Below is a small trained network, with its code and all its weights. Each question gives an input and a target symbol and asks what happens when units are switched off, that is, made to give their printed mean instead of their output.

import numpy as np


def w(rows, s, z=0):
    codes = np.array(rows[::2]) - 128.0
    scale = np.full(codes.shape[1], s)
    scale[-1] = z or s
    return codes * scale


def f(y):
    return y / 2 * (1 + np.tanh(0.7978845608 * (y + 0.044715 * y**3)))


def softmax(a):
    e = np.exp(a - a.max(-1, keepdims=True))
    return e / e.sum(-1, keepdims=True)


def log_softmax(a):
    a = a - a.max(-1, keepdims=True)
    return a - np.log(np.exp(a).sum(-1, keepdims=True))


def net(x, mask):
    ids = ['αβγδεζηξπστφψ'.index(c) for c in x.split()]
    T = len(ids)
    res = E[ids] + P[:T]
    r = res
    for j in range(3):
        rows = slice(4 * j, 4 * j + 4)
        q, k, v = (r @ M[0][rows].T for M in (Q, K, V))
        z = softmax(np.where(np.tri(T) > 0, q @ k.T / 4**0.5, -1e9)) @ v
        o = O[0][rows]
        res = res + np.where(mask[j], z, o[:, -1]) @ o[:, :-1]
    y = f(res @ A[0][:, :-1].T + A[0][:, -1])
    res = res + np.where(mask[3:11], y, B[0][:, -1]) @ B[0][:, :-1]
    return log_softmax(res[-1] @ U[:, :-1].T + U[:, -1])


Q, K, V, O, A, B = {}, {}, {}, {}, {}, {}
E = w([
[78,60,234],'α',
[184,139,130],'β',
[161,136,139],'γ',
[164,133,137],'δ',
[179,126,152],'ε',
[106,102,127],'ζ',
[182,120,63],'η',
[106,218,165],'ξ',
[172,43,182],'π',
[19,166,45],'σ',
[202,176,59],'τ',
[219,224,154],'φ',
[177,44,3],'ψ',
],0.014)
P = w([
[104,146,190],'0',
[73,177,160],'1',
[105,226,154],'2',
[124,228,146],'3',
[165,252,145],'4',
[179,241,118],'5',
[230,254,116],'6',
[202,230,142],'7',
[175,199,133],'8',
],0.0023)
Q[0] = w([
[154,117,143],'H0',
[197,208,143],'H0',
[177,215,149],'H0',
[148,91,170],'H0',
[185,239,92],'H1',
[142,236,94],'H1',
[4,70,107],'H1',
[189,145,109],'H1',
[111,78,132],'H2',
[139,114,142],'H2',
[207,180,85],'H2',
[133,150,62],'H2',
],0.013)
K[0] = w([
[111,123,166],'H0',
[126,220,151],'H0',
[133,218,133],'H0',
[156,145,118],'H0',
[135,253,92],'H1',
[115,204,75],'H1',
[41,61,150],'H1',
[180,152,116],'H1',
[102,128,155],'H2',
[146,138,137],'H2',
[164,124,69],'H2',
[98,99,101],'H2',
],0.017)
V[0] = w([
[40,189,172],'H0',
[127,74,139],'H0',
[121,198,92],'H0',
[140,157,147],'H0',
[170,128,92],'H1',
[143,79,79],'H1',
[216,115,246],'H1',
[54,70,221],'H1',
[167,111,143],'H2',
[127,155,159],'H2',
[126,212,167],'H2',
[169,138,170],'H2',
],0.012)
O[0] = w([
[92,79,153,107],'H0',
[164,86,129,89],'H0',
[94,173,167,175],'H0',
[102,127,123,154],'H0',
[172,171,2,170],'H1',
[170,55,35,109],'H1',
[224,209,200,171],'H1',
[161,66,234,2],'H1',
[127,111,126,144],'H2',
[178,180,100,118],'H2',
[163,206,79,124],'H2',
[134,131,116,138],'H2',
],0.0063,0.0061)
A[0] = w([
[253,161,151,99],'N0',
[151,44,125,102],'N1',
[182,119,116,201],'N2',
[77,143,170,253],'N3',
[209,80,86,238],'N4',
[166,182,137,51],'N5',
[105,139,185,108],'N6',
[108,194,108,53],'N7',
],0.012,0.0047)
B[0] = w([
[87,7,140,254],'N0',
[165,184,63,152],'N1',
[55,140,165,192],'N2',
[218,104,144,187],'N3',
[2,213,227,222],'N4',
[142,90,123,194],'N5',
[183,162,124,164],'N6',
[186,74,35,225],'N7',
],0.0081,0.0083)
U = w([
[187,95,174,19],'α',
[203,47,62,107],'β',
[146,216,52,92],'γ',
[177,253,171,166],'δ',
[117,169,148,153],'ε',
[122,165,147,205],'ζ',
[130,180,135,252],'η',
[106,140,144,111],'ξ',
[51,74,180,178],'π',
[33,10,80,15],'σ',
[106,138,147,161],'τ',
[108,143,153,113],'φ',
[34,240,176,163],'ψ',
],0.0075,0.0038)

Each question gives the input, a string of symbols that net reads in full, and the target symbol t.
The units are the heads (4 rows each of Q, K, V and O) and the neurons (one row each of A and B). Each row of codes is followed by its name. A weight is (code - 128) times the scale printed after its matrix; where a second scale follows, it is the last column's (O, A, B and U).
mask holds one flag per unit, heads first, then neurons. A switched-off unit (its flag False) gives its mean, the last column of its rows in O or B, instead of its output. The means were averaged over made-up inputs and are rounded, as every weight is.
A unit's drop is (log p(t) with every unit on - log p(t) with that unit switched off) / (log p(t) with every unit on - log p(t) with every unit switched off).
The circuit of an input: a set's keep is (log p(t) with only the set's units on - log p(t) with every unit switched off) / (log p(t) with every unit on - log p(t) with every unit switched off). Starting from all 11 units, units are removed one at a time, each time the one whose removal leaves the highest keep (on an exact tie, the one counted first), for as long as the keep stays at least 0.8.
units of the circuit, in order: the units of the circuit, biggest drop first
k most important neurons: the k neurons with the biggest drops, biggest first
heads that matter: for each layer, one digit per head in row order, 1 if its drop is at least 0.15 and else 0, layers parted by /
drop when u is switched off: that unit's drop, to one decimal
input γ γ γ τ β, target γ: 2 most important neurons => (N7 N0)
input τ β γ γ τ δ, target γ: units of the circuit, in order => (H1 N0)
input π β η ξ η τ α ξ, target γ: heads that matter => 010
input ε ξ π ε ε ξ ζ τ β, target γ: units of the circuit, in order => (H1 H2)
input η σ γ ζ ξ, target δ: heads that matter => 010
input ψ ε ε π, target π: heads that matter => 110
input τ ξ ζ φ γ, target β: 2 most important neurons => (N4 N7)
input τ φ ζ τ σ ξ, target γ: 2 most important neurons => (N7 N0)
input β σ φ α δ, target β: heads that matter => 011
input φ τ τ π φ τ τ, target β: units of the circuit, in order => (N7 H1 N0)
input τ σ γ τ, target γ: 2 most important neurons => (N7 N0)
input ψ τ φ α σ, target σ: most important neuron => (N4)
input ζ β φ β, target β: 3 most important neurons => (N4 N7 N0)
input τ ε ξ δ ξ τ φ, target β: 4 most important neurons => (N7 N0 N4 N5)
input δ δ τ η, target γ: drop when N7 is switched off => 0.2
input σ β π π γ α η ξ φ, target β: drop when N4 is switched off => 0.3
input τ τ δ, target γ: drop when H1 is switched off => 0.8
input γ β τ γ δ φ β γ, target β: drop when H0 is switched off => 0.2
